Below is a small trained network, with its code and all its weights. Each question gives an input and a class and asks what happens when units are switched off, that is, made to give their printed mean instead of their output.

import numpy as np


def w(rows, s, z=0):
    codes = np.array(rows[::2]) - 128.0
    scale = np.full(codes.shape[1], s)
    scale[-1] = z or s
    return codes * scale


def norm(h):
    return h / np.sqrt((h * h).mean(-1, keepdims=True) + 1e-5)


def f(y):
    return y / 2 * (1 + np.tanh(0.7978845608 * (y + 0.044715 * y**3)))


def log_softmax(a):
    a = a - a.max(-1, keepdims=True)
    return a - np.log(np.exp(a).sum(-1, keepdims=True))


def net(x, mask):
    res = np.array(x, float).reshape(1, 7) / 4 @ E
    u = 0
    for l in range(2):
        y = f(norm(res) @ A[l][:, :-1].T + A[l][:, -1])
        res = res + np.where(mask[u : u + 7], y, B[l][:, -1]) @ B[l][:, :-1]
        u += 7
    return log_softmax(norm(res)[-1] @ U[:, :-1].T + U[:, -1])


A, B = {}, {}
E = w([
[84,224,137,4,119,105,117,95,155,150],'x0',
[125,63,73,92,176,119,103,163,184,159],'x1',
[79,72,182,161,116,140,184,51,150,146],'x2',
[148,60,102,66,3,122,112,107,48,155],'x3',
[159,147,133,131,119,49,229,147,156,174],'x4',
[121,132,154,189,74,80,34,129,203,200],'x5',
[123,130,128,124,131,123,128,132,130,129],'x6',
],0.0069)
A[0] = w([
[94,112,121,107,152,177,21,57,139,63,21],'L0N1',
[98,153,91,182,97,147,117,121,152,216,38],'L0N2',
[173,137,89,102,95,104,111,176,91,109,144],'L0N3',
[153,128,122,82,155,216,196,177,99,158,59],'L0N4',
[1,45,155,150,124,102,177,4,149,152,2],'L0N5',
[68,115,100,126,64,72,133,168,72,90,10],'L0N6',
[148,52,77,58,195,193,132,160,191,227,53],'L0N7',
],0.0079,0.0026)
B[0] = w([
[85,140,91,99,31,206,191,130,191,136,222],'L0N1',
[61,96,60,80,135,100,122,92,78,83,162],'L0N2',
[189,136,164,77,167,147,98,135,167,104,197],'L0N3',
[23,144,80,113,187,8,124,25,111,76,175],'L0N4',
[205,150,73,32,243,134,34,162,75,168,254],'L0N5',
[85,72,217,80,198,171,148,181,234,182,140],'L0N6',
[95,187,254,196,90,164,196,138,29,154,223],'L0N7',
],0.008,0.0043)
A[1] = w([
[227,86,104,161,161,60,157,147,131,121,190],'L1N1',
[103,54,156,36,54,90,138,129,48,134,118],'L1N2',
[71,131,148,182,83,85,27,86,119,254,72],'L1N3',
[188,244,182,136,127,162,107,123,94,135,178],'L1N4',
[97,198,133,166,230,153,164,119,225,83,2],'L1N5',
[152,176,105,109,102,34,221,122,145,217,92],'L1N6',
[136,158,116,140,88,71,60,199,173,130,117],'L1N7',
],0.008,0.0039)
B[1] = w([
[94,170,92,141,97,187,45,99,110,132,210],'L1N1',
[137,159,145,208,138,50,126,148,211,139,233],'L1N2',
[112,162,118,122,174,114,236,126,98,71,221],'L1N3',
[149,137,158,143,139,145,154,196,52,202,255],'L1N4',
[165,48,131,109,58,59,91,125,194,145,220],'L1N5',
[79,87,105,100,59,255,93,118,132,119,203],'L1N6',
[121,110,115,86,213,102,139,45,93,44,198],'L1N7',
],0.0099,0.0053)
U = w([
[175,142,87,98,213,145,81,130,90,170,230],'0',
[61,142,69,135,178,73,216,53,127,34,72],'1',
[64,124,80,131,57,250,118,110,168,138,51],'2',
[122,162,218,202,137,148,220,158,83,178,84],'3',
[186,94,150,144,108,40,113,130,242,167,50],'4',
[95,159,96,158,127,154,111,105,122,143,255],'5',
],0.011,0.0039)

Each question gives the input, the list of numbers given to net, and the class t.
The units are the neurons (one row each of A and B). Each row of codes is followed by its name. A weight is (code - 128) times the scale printed after its matrix; where a second scale follows, it is the last column's (A, B and U).
mask holds one flag per neuron, layer by layer. A switched-off neuron (its flag False) gives its mean, the last column of its row in B, instead of its output. The means were averaged over made-up inputs and are rounded, as every weight is.
A unit's drop is (log p(t) with every unit on - log p(t) with that unit switched off) / (log p(t) with every unit on - log p(t) with every unit switched off).
The circuit of an input: a set's keep is (log p(t) with only the set's units on - log p(t) with every unit switched off) / (log p(t) with every unit on - log p(t) with every unit switched off). Starting from the 12 units with the biggest drops (on a tie, the unit counted first), units are removed one at a time, each time the one whose removal leaves the highest keep (on an exact tie, the one counted first), for as long as the keep stays at least 0.8.
units of the circuit, in order: the units of the circuit, biggest drop first
unit that matters most: the unit with the biggest drop
k most important neurons: the k neurons with the biggest drops, biggest first
k most important neurons of layer l: the k neurons of layer l with the biggest drops, biggest first
input [3,3,4,6,-1,7,-2], class 1: unit that matters most => L1N3
input [2,1,6,-7,8,8,8], class 1: units of the circuit, in order => (L1N3; L0N2)
input [5,1,5,-8,-2,8,-4], class 1: 4 most important neurons of layer 1 => (L1N3; L1N7; L1N2; L1N4)
input [-6,-6,2,-3,-1,6,-5], class 1: 2 most important neurons => (L0N7; L1N3)
input [-5,5,-6,-1,-7,5,0], class 2: 3 most important neurons of layer 0 => (L0N1; L0N5; L0N4)
input [7,-7,-6,-1,2,-2,-2], class 3: 4 most important neurons => (L1N4; L0N5; L1N1; L0N2)
input [-7,6,-5,5,2,-4,3], class 5: 4 most important neurons => (L1N1; L0N5; L0N4; L1N4)
input [-2,-1,1,-1,-3,-3,-8], class 1: 3 most important neurons of layer 1 => (L1N6; L1N1; L1N4)
input [-5,-2,4,-5,4,1,8], class 4: 2 most important neurons => (L1N5; L0N7)
input [-4,5,-5,1,0,-7,7], class 1: 3 most important neurons => (L0N4; L0N5; L1N4)
input [-8,-7,6,-5,3,-1,8], class 5: units of the circuit, in order => (L1N1; L0N7; L0N5)
input [-6,3,2,4,2,-3,2], class 5: 4 most important neurons of layer 1 => (L1N1; L1N5; L1N4; L1N3)
input [4,0,-6,-7,7,-3,-3], class 2: 3 most important neurons of layer 1 => (L1N6; L1N2; L1N1)
input [-1,-5,8,3,8,-2,-3], class 0: 2 most important neurons => (L0N5; L0N1)
input [1,7,2,8,-7,-1,7], class 4: 4 most important neurons => (L1N2; L1N6; L1N1; L1N4)
input [5,1,8,6,0,-8,8], class 0: units of the circuit, in order => (L0N5)
input [-7,-5,5,-6,4,4,5], class 5: 2 most important neurons of layer 1 => (L1N1; L1N2)
input [4,-4,-6,2,-8,-4,4], class 2: 2 most important neurons of layer 1 => (L1N7; L1N3)
input [3,-8,-2,1,-8,-4,-1], class 2: 3 most important neurons of layer 0 => (L0N1; L0N7; L0N5)
input [1,-6,-8,-1,7,6,8], class 0: most important neuron => (L1N7)
input [5,6,-6,-7,3,-3,3], class 4: 2 most important neurons => (L1N5; L0N5)
input [-3,4,1,0,-6,-4,2], class 2: 2 most important neurons of layer 1 => (L1N3; L1N4)
input [0,-7,-6,-3,-8,4,1], class 2: 2 most important neurons of layer 1 => (L1N2; L1N3)
input [2,-6,-1,-4,-3,6,0], class 1: 3 most important neurons of layer 0 => (L0N7; L0N2; L0N5)
input [-2,1,-6,8,-6,-5,-3], class 4: units of the circuit, in order => (L1N2; L0N5; L0N6)
input [0,-7,3,2,7,5,8], class 2: 2 most important neurons => (L1N6; L0N7)
input [4,5,4,3,8,-5,-8], class 2: unit that matters most => L1N6
